Below is a small trained network, with its code and all its weights. Each question gives an input and a target symbol and asks what happens when units are switched off, that is, made to give their printed mean instead of their output.

import numpy as np


def w(rows, s, z=0):
    codes = np.array(rows[::2]) - 128.0
    scale = np.full(codes.shape[1], s)
    scale[-1] = z or s
    return codes * scale


def f(y):
    return np.maximum(y, 0)


def softmax(a):
    e = np.exp(a - a.max(-1, keepdims=True))
    return e / e.sum(-1, keepdims=True)


def log_softmax(a):
    a = a - a.max(-1, keepdims=True)
    return a - np.log(np.exp(a).sum(-1, keepdims=True))


def net(x, mask):
    ids = ['βεμπτψω'.index(c) for c in x.split()]
    T = len(ids)
    res = E[ids] + P[:T]
    u = 0
    for l in range(2):
        q, k, v = (res @ M[l].T for M in (Q, K, V))
        z = softmax(np.where(np.tri(T) > 0, q @ k.T / 3**0.5, -1e9)) @ v
        res = res + np.where(mask[u], z, O[l][:, -1]) @ O[l][:, :-1]
        u += 1
        y = f(res @ A[l][:, :-1].T + A[l][:, -1])
        res = res + np.where(mask[u : u + 4], y, B[l][:, -1]) @ B[l][:, :-1]
        u += 4
    return log_softmax(res[-1] @ U[:, :-1].T + U[:, -1])


Q, K, V, O, A, B = {}, {}, {}, {}, {}, {}
E = w([
[176,202,195,72,146,136,108,140,110],'β',
[47,93,185,130,199,14,106,64,216],'ε',
[4,202,136,174,145,146,153,69,224],'μ',
[190,171,87,164,255,183,130,70,242],'π',
[121,177,54,149,159,100,216,155,219],'τ',
[163,200,200,189,194,24,205,75,131],'ψ',
[106,209,60,58,255,46,45,150,132],'ω',
],0.013)
P = w([
[192,46,183,54,156,123,205,1,218],'0',
[118,131,121,189,128,119,126,129,172],'1',
[104,131,119,160,143,111,107,157,166],'2',
[111,173,132,162,141,106,133,180,166],'3',
[123,173,139,153,120,98,127,182,172],'4',
[95,158,142,157,121,86,130,209,176],'5',
[107,158,138,144,129,104,143,206,155],'6',
[104,149,135,128,155,103,143,192,137],'7',
[102,148,146,132,123,92,120,238,162],'8',
],0.0088)
Q[0] = w([
[194,49,50,178,22,151,123,159,1],'0.h0',
[96,197,179,133,151,58,69,93,208],'0.h0',
[171,132,152,99,146,151,130,128,126],'0.h0',
],0.0076)
K[0] = w([
[121,110,69,253,24,124,49,191,44],'0.h0',
[139,92,166,39,215,115,157,39,193],'0.h0',
[158,65,209,69,182,59,116,169,123],'0.h0',
],0.0062)
V[0] = w([
[126,182,124,113,255,140,27,36,68],'0.h0',
[198,65,183,49,107,165,245,22,106],'0.h0',
[139,3,112,58,135,223,31,98,206],'0.h0',
],0.0051)
O[0] = w([
[218,205,72,93,139,191,161,255,192,158],'0.h0',
[147,105,62,77,111,155,187,153,45,245],'0.h0',
[154,112,221,149,155,149,219,115,84,149],'0.h0',
],0.0088,0.011)
A[0] = w([
[101,138,98,254,143,141,183,196,106,178],'0.n0',
[189,141,118,190,147,82,133,32,119,255],'0.n1',
[167,129,70,148,189,71,239,110,66,146],'0.n2',
[67,139,16,136,138,205,134,86,167,134],'0.n3',
],0.008,0.0041)
B[0] = w([
[40,5,107,73,186,225,69,112,64,194],'0.n0',
[96,119,188,130,125,167,105,229,212,167],'0.n1',
[159,99,130,104,36,73,80,191,226,247],'0.n2',
[53,255,76,120,41,80,182,122,126,175],'0.n3',
],0.0072,0.015)
Q[1] = w([
[165,74,145,143,156,134,19,147,183],'1.h0',
[110,157,146,114,106,102,76,248,141],'1.h0',
[109,187,114,2,154,116,140,215,160],'1.h0',
],0.008)
K[1] = w([
[99,191,135,153,147,209,219,90,39],'1.h0',
[143,166,117,2,52,95,220,134,105],'1.h0',
[187,133,124,10,28,87,219,70,224],'1.h0',
],0.0055)
V[1] = w([
[108,169,208,141,136,254,169,82,185],'1.h0',
[145,64,215,189,190,42,149,152,108],'1.h0',
[178,178,123,185,75,114,121,141,207],'1.h0',
],0.007)
O[1] = w([
[36,224,162,43,170,126,203,157,124,137],'1.h0',
[226,142,205,62,5,120,33,117,254,94],'1.h0',
[150,146,164,46,221,161,69,67,97,253],'1.h0',
],0.0083,0.013)
A[1] = w([
[149,146,88,125,159,206,141,109,168,37],'1.n0',
[2,214,166,64,97,119,134,142,131,43],'1.n1',
[84,136,118,126,131,122,168,98,194,219],'1.n2',
[148,111,92,88,108,145,192,163,100,5],'1.n3',
],0.0087,0.0026)
B[1] = w([
[217,134,157,153,169,52,139,198,103,174],'1.n0',
[240,81,192,255,52,93,94,76,134,252],'1.n1',
[20,127,103,144,164,184,199,64,91,187],'1.n2',
[83,147,124,82,60,123,93,110,67,167],'1.n3',
],0.0086,0.014)
U = w([
[65,128,95,67,46,141,218,136,102,223],'β',
[126,87,162,128,87,159,123,160,199,152],'ε',
[122,145,138,182,88,131,146,119,147,140],'μ',
[147,123,167,47,108,197,166,83,79,3],'π',
[2,157,173,70,165,154,96,47,180,211],'τ',
[183,98,71,116,105,50,106,87,134,18],'ψ',
[129,180,103,156,150,189,184,150,204,144],'ω',
],0.0072,0.0036)

Each question gives the input, a string of symbols that net reads in full, and the target symbol t.
The units are the heads (3 rows each of Q, K, V and O) and the neurons (one row each of A and B). Each row of codes is followed by its name. A weight is (code - 128) times the scale printed after its matrix; where a second scale follows, it is the last column's (O, A, B and U).
mask holds one flag per unit, layer by layer, with each layer's heads first. A switched-off unit (its flag False) gives its mean, the last column of its rows in O or B, instead of its output. The means were averaged over made-up inputs and are rounded, as every weight is.
A unit's drop is (log p(t) with every unit on - log p(t) with that unit switched off) / (log p(t) with every unit on - log p(t) with every unit switched off).
The circuit of an input: a set's keep is (log p(t) with only the set's units on - log p(t) with every unit switched off) / (log p(t) with every unit on - log p(t) with every unit switched off). Starting from all 10 units, units are removed one at a time, each time the one whose removal leaves the highest keep (on an exact tie, the one counted first), for as long as the keep stays at least 0.8.
circuit, biggest first: the units of the circuit, biggest drop first
most important unit: the unit with the biggest drop
k most important neurons: the k neurons with the biggest drops, biggest first
k most important neurons of layer l: the k neurons of layer l with the biggest drops, biggest first
input ψ ω μ τ ψ β μ ω, target ψ: 3 most important neurons	0.n0, 1.n2, 0.n2
input ψ ε ε μ μ π, target ψ: circuit, biggest first	0.h0, 1.h0
input τ τ π ψ, target τ: circuit, biggest first	1.n1, 0.n3, 0.h0
input τ μ ψ π, target τ: 4 most important neurons	1.n1, 0.n2, 0.n0, 0.n1
input μ ω μ ε τ τ τ, target μ: circuit, biggest first	1.n1, 0.h0, 1.h0
input μ μ ψ τ μ μ β, target μ: 2 most important neurons	1.n1, 0.n0
input τ π τ ω ψ ω τ, target τ: most important unit	0.h0
input π ψ ψ π, target π: circuit, biggest first	0.h0, 0.n0, 1.n3
input π ε τ ψ ψ, target π: circuit, biggest first	0.n0, 0.h0
input β ψ τ μ π μ β τ ψ, target β: circuit, biggest first	1.h0, 0.h0
input μ ψ ψ ε μ β μ ω, target μ: circuit, biggest first	1.n1, 1.h0
input μ β τ ε ω τ ω ε, target μ: 2 most important neurons	1.n1, 0.n0
input ψ τ ω β ψ τ, target ψ: 3 most important neurons	0.n0, 0.n2, 0.n1
input ψ ψ τ ε, target ψ: 4 most important neurons	1.n2, 0.n0, 0.n2, 1.n3
input β ε τ, target β: most important neuron of layer 1	1.n3
input τ μ μ ψ ψ ψ, target τ: 2 most important neurons	1.n1, 0.n0
input π ψ ψ ω ψ ε π, target π: 3 most important neurons	0.n0, 1.n3, 0.n1
input ψ ω ε ε ψ ω ψ, target ψ: 2 most important neurons	1.n2, 0.n3
input π μ π β β π ω, target π: circuit, biggest first	0.h0, 0.n3, 1.n3
input ε μ μ ψ τ ψ ε ψ μ, target ε: most important unit	1.h0
input μ π ε, target μ: 2 most important neurons of layer 0	0.n2, 0.n1
input β ψ τ τ ω τ μ, target β: 2 most important neurons	0.n1, 1.n3
input ψ ω μ π ω μ ε ω π, target ψ: circuit, biggest first	0.h0, 0.n2, 1.h0
input β τ π ψ ε π, target β: 2 most important neurons	1.n1, 1.n3
input ω β π, target ω: 2 most important neurons	1.n1, 1.n0
input ε π μ π ε τ ψ, target ε: 2 most important neurons	0.n0, 0.n2
input μ τ μ μ τ, target μ: circuit, biggest first	1.n1, 1.h0, 0.h0
input μ ω π, target μ: most important unit	1.n1
input τ π τ β τ, target τ: 4 most important neurons	0.n0, 1.n1, 0.n2, 1.n0
input ε τ ω ψ ψ ω, target ε: 2 most important neurons	0.n0, 0.n3
